Below are the code and all the weights of a small trained network. Each question names an input and a target symbol and asks about switching units off, where a switched-off unit gives its printed mean instead of its output.

import numpy as np


def w(rows, s, z=0):
    codes = np.array(rows[::2]) - 128.0
    scale = np.full(codes.shape[1], s)
    scale[-1] = z or s
    return codes * scale


def f(y):
    return np.maximum(y, 0)


def softmax(a):
    e = np.exp(a - a.max(-1, keepdims=True))
    return e / e.sum(-1, keepdims=True)


def log_softmax(a):
    a = a - a.max(-1, keepdims=True)
    return a - np.log(np.exp(a).sum(-1, keepdims=True))


def net(x, mask):
    ids = ['ΘΛαβγζηξτψ'.index(c) for c in x.split()]
    T = len(ids)
    res = E[ids] + P[:T]
    u = 0
    for l in range(3):
        q, k, v = (res @ M[l].T for M in (Q, K, V))
        z = softmax(np.where(np.tri(T) > 0, q @ k.T / 3**0.5, -1e9)) @ v
        res = res + np.where(mask[u], z, O[l][:, -1]) @ O[l][:, :-1]
        u += 1
        y = f(res @ A[l][:, :-1].T + A[l][:, -1])
        res = res + np.where(mask[u : u + 12], y, B[l][:, -1]) @ B[l][:, :-1]
        u += 12
    return log_softmax(res[-1] @ U[:, :-1].T + U[:, -1])


Q, K, V, O, A, B = {}, {}, {}, {}, {}, {}
E = w([
[91,139,155,125,144,112,91,120],'Θ',
[125,179,155,136,135,113,117,102],'Λ',
[128,189,156,151,145,112,121,86],'α',
[118,147,141,140,132,112,102,145],'β',
[105,169,162,137,126,172,114,148],'γ',
[131,145,115,117,142,117,113,143],'ζ',
[148,167,134,66,95,135,121,174],'η',
[161,127,76,206,142,73,119,136],'ξ',
[124,109,73,26,188,88,97,143],'τ',
[60,118,93,103,253,141,105,99],'ψ',
],0.016)
P = w([
[137,141,143,116,136,125,49,114],'0',
[141,94,177,113,82,109,87,47],'1',
[152,144,158,129,203,130,87,200],'2',
[111,110,186,123,92,84,135,105],'3',
[134,201,80,143,132,140,52,153],'4',
[122,103,153,129,93,115,145,103],'5',
[125,149,126,140,200,134,126,246],'6',
[104,112,142,135,95,109,172,120],'7',
[119,209,40,147,131,160,93,164],'8',
[126,110,114,138,96,137,180,107],'9',
[119,150,87,142,217,162,165,253],'10',
[103,116,101,142,103,133,211,116],'11',
[105,191,13,148,152,187,126,171],'12',
],0.015)
Q[0] = w([
[85,248,97,127,116,144,84,194],'0.h0',
[103,91,175,148,39,98,193,54],'0.h0',
[156,109,191,130,160,137,184,185],'0.h0',
],0.014)
K[0] = w([
[111,141,83,134,114,166,249,174],'0.h0',
[137,141,235,144,104,104,59,160],'0.h0',
[191,125,79,129,79,228,65,67],'0.h0',
],0.014)
V[0] = w([
[229,124,118,1,71,58,112,180],'0.h0',
[202,90,99,183,85,168,157,157],'0.h0',
[136,152,190,147,50,218,122,181],'0.h0',
],0.0083)
O[0] = w([
[145,192,3,2,197,188,216,47,144],'0.h0',
[245,147,219,71,231,96,58,164,1],'0.h0',
[245,13,93,175,188,249,119,117,144],'0.h0',
],0.0062,0.0048)
A[0] = w([
[160,98,119,157,130,151,133,33,34],'0.n0',
[116,93,189,115,160,101,224,106,253],'0.n1',
[158,124,171,122,143,122,143,214,155],'0.n2',
[128,157,101,81,77,51,152,73,189],'0.n3',
[83,74,192,194,78,101,120,73,151],'0.n4',
[254,105,135,160,153,156,71,130,76],'0.n5',
[151,113,183,122,108,48,165,62,14],'0.n6',
[147,144,67,151,67,124,30,166,212],'0.n7',
[181,150,76,125,176,64,108,135,14],'0.n8',
[143,194,108,60,132,137,120,182,98],'0.n9',
[138,174,197,116,58,135,148,49,126],'0.n10',
[213,40,220,90,120,188,205,122,30],'0.n11',
],0.008,0.004)
B[0] = w([
[109,147,158,94,105,61,133,175,143],'0.n0',
[174,98,109,90,35,137,59,94,195],'0.n1',
[121,129,130,119,122,142,99,2,183],'0.n2',
[124,86,103,229,166,168,106,196,221],'0.n3',
[142,177,24,112,143,172,144,110,232],'0.n4',
[79,125,171,115,112,111,208,118,164],'0.n5',
[144,45,116,106,202,173,143,103,137],'0.n6',
[136,70,219,108,210,116,162,97,253],'0.n7',
[193,91,88,144,98,96,156,179,151],'0.n8',
[94,176,79,166,141,97,82,167,234],'0.n9',
[138,142,144,106,62,107,209,79,178],'0.n10',
[40,197,62,170,58,132,41,190,154],'0.n11',
],0.0072,0.0057)
Q[1] = w([
[82,150,179,43,157,241,72,105],'1.h0',
[25,92,80,69,143,18,32,33],'1.h0',
[200,102,97,103,78,101,5,253],'1.h0',
],0.0055)
K[1] = w([
[30,88,142,122,179,254,211,88],'1.h0',
[27,118,130,144,96,76,148,197],'1.h0',
[202,198,49,96,126,136,157,182],'1.h0',
],0.0077)
V[1] = w([
[107,62,67,152,2,148,82,104],'1.h0',
[97,50,67,171,166,63,100,120],'1.h0',
[116,10,82,33,131,188,155,117],'1.h0',
],0.004)
O[1] = w([
[116,75,140,69,219,126,148,48,216],'1.h0',
[157,194,239,64,74,118,189,82,248],'1.h0',
[44,210,200,168,253,66,168,15,103],'1.h0',
],0.0037,0.0014)
A[1] = w([
[128,87,101,143,147,154,189,107,169],'1.n0',
[154,177,118,113,177,118,186,98,185],'1.n1',
[107,125,154,45,128,130,168,67,127],'1.n2',
[88,96,63,61,170,181,157,114,70],'1.n3',
[188,152,199,32,46,102,187,88,133],'1.n4',
[163,254,96,171,155,128,94,180,68],'1.n5',
[88,159,125,67,165,146,51,77,71],'1.n6',
[198,41,102,213,94,88,121,163,150],'1.n7',
[108,115,190,170,178,84,48,153,2],'1.n8',
[145,57,87,124,212,132,30,83,156],'1.n9',
[104,175,51,79,102,114,107,206,64],'1.n10',
[212,140,153,120,191,143,23,130,168],'1.n11',
],0.0083,0.0068)
B[1] = w([
[177,147,157,92,73,133,126,85,219],'1.n0',
[154,39,101,105,119,167,121,145,214],'1.n1',
[164,106,141,112,79,81,191,180,159],'1.n2',
[204,158,207,149,84,146,178,104,214],'1.n3',
[33,43,222,62,198,64,134,195,157],'1.n4',
[130,102,119,60,134,82,186,216,254],'1.n5',
[136,142,110,96,111,67,201,254,179],'1.n6',
[114,100,118,60,134,39,143,138,168],'1.n7',
[167,129,131,150,49,155,185,56,158],'1.n8',
[108,75,176,41,146,116,176,148,211],'1.n9',
[95,169,178,165,114,198,167,25,241],'1.n10',
[191,126,197,111,135,147,78,149,209],'1.n11',
],0.0079,0.0057)
Q[2] = w([
[171,189,146,165,82,15,88,197],'2.h0',
[241,152,95,109,173,116,113,169],'2.h0',
[119,47,174,155,51,254,115,108],'2.h0',
],0.0062)
K[2] = w([
[123,71,154,254,152,8,133,107],'2.h0',
[220,73,85,187,93,154,147,157],'2.h0',
[96,147,177,36,100,173,9,103],'2.h0',
],0.006)
V[2] = w([
[27,158,232,25,1,226,72,185],'2.h0',
[160,74,100,92,139,67,93,136],'2.h0',
[105,118,136,108,186,162,71,87],'2.h0',
],0.0037)
O[2] = w([
[126,175,85,104,236,77,133,2,253],'2.h0',
[148,146,83,145,92,101,112,160,103],'2.h0',
[105,176,124,119,150,122,138,177,91],'2.h0',
],0.0062,0.0054)
A[2] = w([
[153,172,86,209,89,176,97,93,3],'2.n0',
[153,142,124,107,90,132,171,105,66],'2.n1',
[154,113,124,147,86,145,123,103,224],'2.n2',
[111,130,106,120,166,116,8,174,107],'2.n3',
[56,133,139,178,132,74,91,139,78],'2.n4',
[80,197,110,141,130,194,112,89,143],'2.n5',
[147,117,155,94,156,134,120,147,88],'2.n6',
[97,117,167,146,100,127,143,91,8],'2.n7',
[114,210,132,165,142,196,109,119,38],'2.n8',
[134,124,177,89,63,152,94,167,88],'2.n9',
[117,157,93,107,101,100,147,161,29],'2.n10',
[122,131,147,131,160,118,60,131,183],'2.n11',
],0.014,0.0042)
B[2] = w([
[192,162,60,204,247,52,216,100,159],'2.n0',
[111,111,136,155,141,103,69,146,249],'2.n1',
[89,167,86,130,93,131,110,132,202],'2.n2',
[64,111,86,162,127,48,104,164,142],'2.n3',
[181,200,196,81,117,87,131,94,176],'2.n4',
[162,111,158,180,71,160,100,202,254],'2.n5',
[171,139,115,136,110,121,79,126,218],'2.n6',
[173,139,84,119,153,136,110,173,180],'2.n7',
[111,98,97,75,174,59,172,77,187],'2.n8',
[169,36,96,140,104,74,208,100,170],'2.n9',
[115,100,202,168,148,206,148,121,177],'2.n10',
[98,107,127,179,166,108,116,119,158],'2.n11',
],0.011,0.0074)
U = w([
[40,76,78,15,125,123,218,1,255],'Θ',
[115,102,119,141,12,222,28,153,249],'Λ',
[155,147,70,182,145,139,162,99,130],'α',
[89,105,126,122,170,123,107,140,61],'β',
[143,51,209,181,181,193,104,48,126],'γ',
[66,121,97,111,193,107,66,205,72],'ζ',
[197,147,96,39,162,189,135,156,105],'η',
[156,70,144,136,111,128,141,156,12],'ξ',
[74,98,147,132,151,189,196,158,78],'τ',
[139,176,188,119,114,107,146,120,69],'ψ',
],0.0064,0.0048)

Each question gives the input, a string of symbols that net reads in full, and the target symbol t.
The units are the heads (3 rows each of Q, K, V and O) and the neurons (one row each of A and B). Each row of codes is followed by its name. A weight is (code - 128) times the scale printed after its matrix; where a second scale follows, it is the last column's (O, A, B and U).
mask holds one flag per unit, layer by layer, with each layer's heads first. A switched-off unit (its flag False) gives its mean, the last column of its rows in O or B, instead of its output. The means were averaged over made-up inputs and are rounded, as every weight is.
A unit's drop is (log p(t) with every unit on - log p(t) with that unit switched off) / (log p(t) with every unit on - log p(t) with every unit switched off).
The circuit of an input: a set's keep is (log p(t) with only the set's units on - log p(t) with every unit switched off) / (log p(t) with every unit on - log p(t) with every unit switched off). Starting from the 12 units with the biggest drops (on a tie, the unit counted first), units are removed one at a time, each time the one whose removal leaves the highest keep (on an exact tie, the one counted first), for as long as the keep stays at least 0.8.
units of the circuit, in order: the units of the circuit, biggest drop first
top k neurons: the k neurons with the biggest drops, biggest first
k most important neurons of layer l: the k neurons of layer l with the biggest drops, biggest first
input γ η Λ γ β τ ψ Λ γ ξ γ τ, target Λ: top neuron => 0.n7
input γ η γ ξ γ, target ξ: units of the circuit, in order => 2.n9, 0.h0, 2.h0, 1.n5
input Θ γ ξ γ, target Λ: 4 most important neurons of layer 1 => 1.n5, 1.n4, 1.n9, 1.n6
input Θ τ Θ γ Θ γ γ τ Θ, target τ: top 2 neurons => 1.n5, 2.n5
input ψ ξ η ψ Λ, target ψ: units of the circuit, in order => 0.h0, 2.n4
input η γ η Θ ψ τ γ ψ Θ γ γ γ ζ, target ζ: units of the circuit, in order => 0.h0, 1.n3, 2.n3
input γ γ γ ζ γ Θ η γ γ γ, target α: top 4 neurons => 2.n0, 1.n5, 1.n9, 0.n11
input Θ ζ τ ξ β ζ γ, target ζ: top 2 neurons => 2.n3, 1.n3
input ξ γ τ η Λ γ γ Θ η ξ γ ζ ζ, target ζ: top 2 neurons => 0.n7, 0.n4
input γ ψ ζ Θ γ η ψ γ ψ γ, target α: units of the circuit, in order => 2.n0, 1.n5, 1.n9, 0.n7
input τ η γ ζ γ ψ τ γ γ ξ, target Θ: 3 most important neurons of layer 2 => 2.n5, 2.n6, 2.n7
input γ ψ γ γ ψ ξ, target Θ: units of the circuit, in order => 2.n5, 1.n7
input η γ ξ ξ ζ γ γ η, target Λ: top 3 neurons => 0.n11, 0.n4, 0.n7
input Θ γ Θ, target γ: units of the circuit, in order => 0.h0, 1.n11, 2.n11
input γ η β γ, target Λ: top neuron => 0.n3
input τ γ Θ γ ξ γ τ η α, target τ: units of the circuit, in order => 1.n5, 0.h0, 2.n10, 0.n9
input Θ ξ τ γ, target Θ: units of the circuit, in order => 2.n5, 2.n9
input α γ Θ τ η, target τ: top 3 neurons => 1.n5, 2.n5, 0.n9
input ψ γ γ η, target Θ: 2 most important neurons of layer 2 => 2.n5, 2.n1
input τ γ Θ η, target Θ: top 2 neurons => 1.n4, 2.n5
input γ γ Θ Λ τ ψ γ, target ψ: top 2 neurons => 2.n4, 2.n5
input η ψ ζ η γ ζ γ η τ τ, target Λ: 2 most important neurons of layer 0 => 0.n4, 0.n11
input γ ζ ψ γ η, target ψ: top 2 neurons => 2.n4, 0.n7
input η γ τ γ γ, target τ: units of the circuit, in order => 0.h0, 1.n5, 2.n10, 1.n6
input Θ γ α β Θ γ η γ η, target η: units of the circuit, in order => 0.h0
input η ψ Θ γ γ γ ζ γ γ η, target Λ: 3 most important neurons of layer 0 => 0.n11, 0.n4, 0.n9
input η β τ, target τ: most important neuron of layer 2 => 2.n10
input η γ Λ β η γ ψ γ γ γ η τ Θ, target τ: top 4 neurons => 1.n5, 2.n5, 2.n10, 0.n9
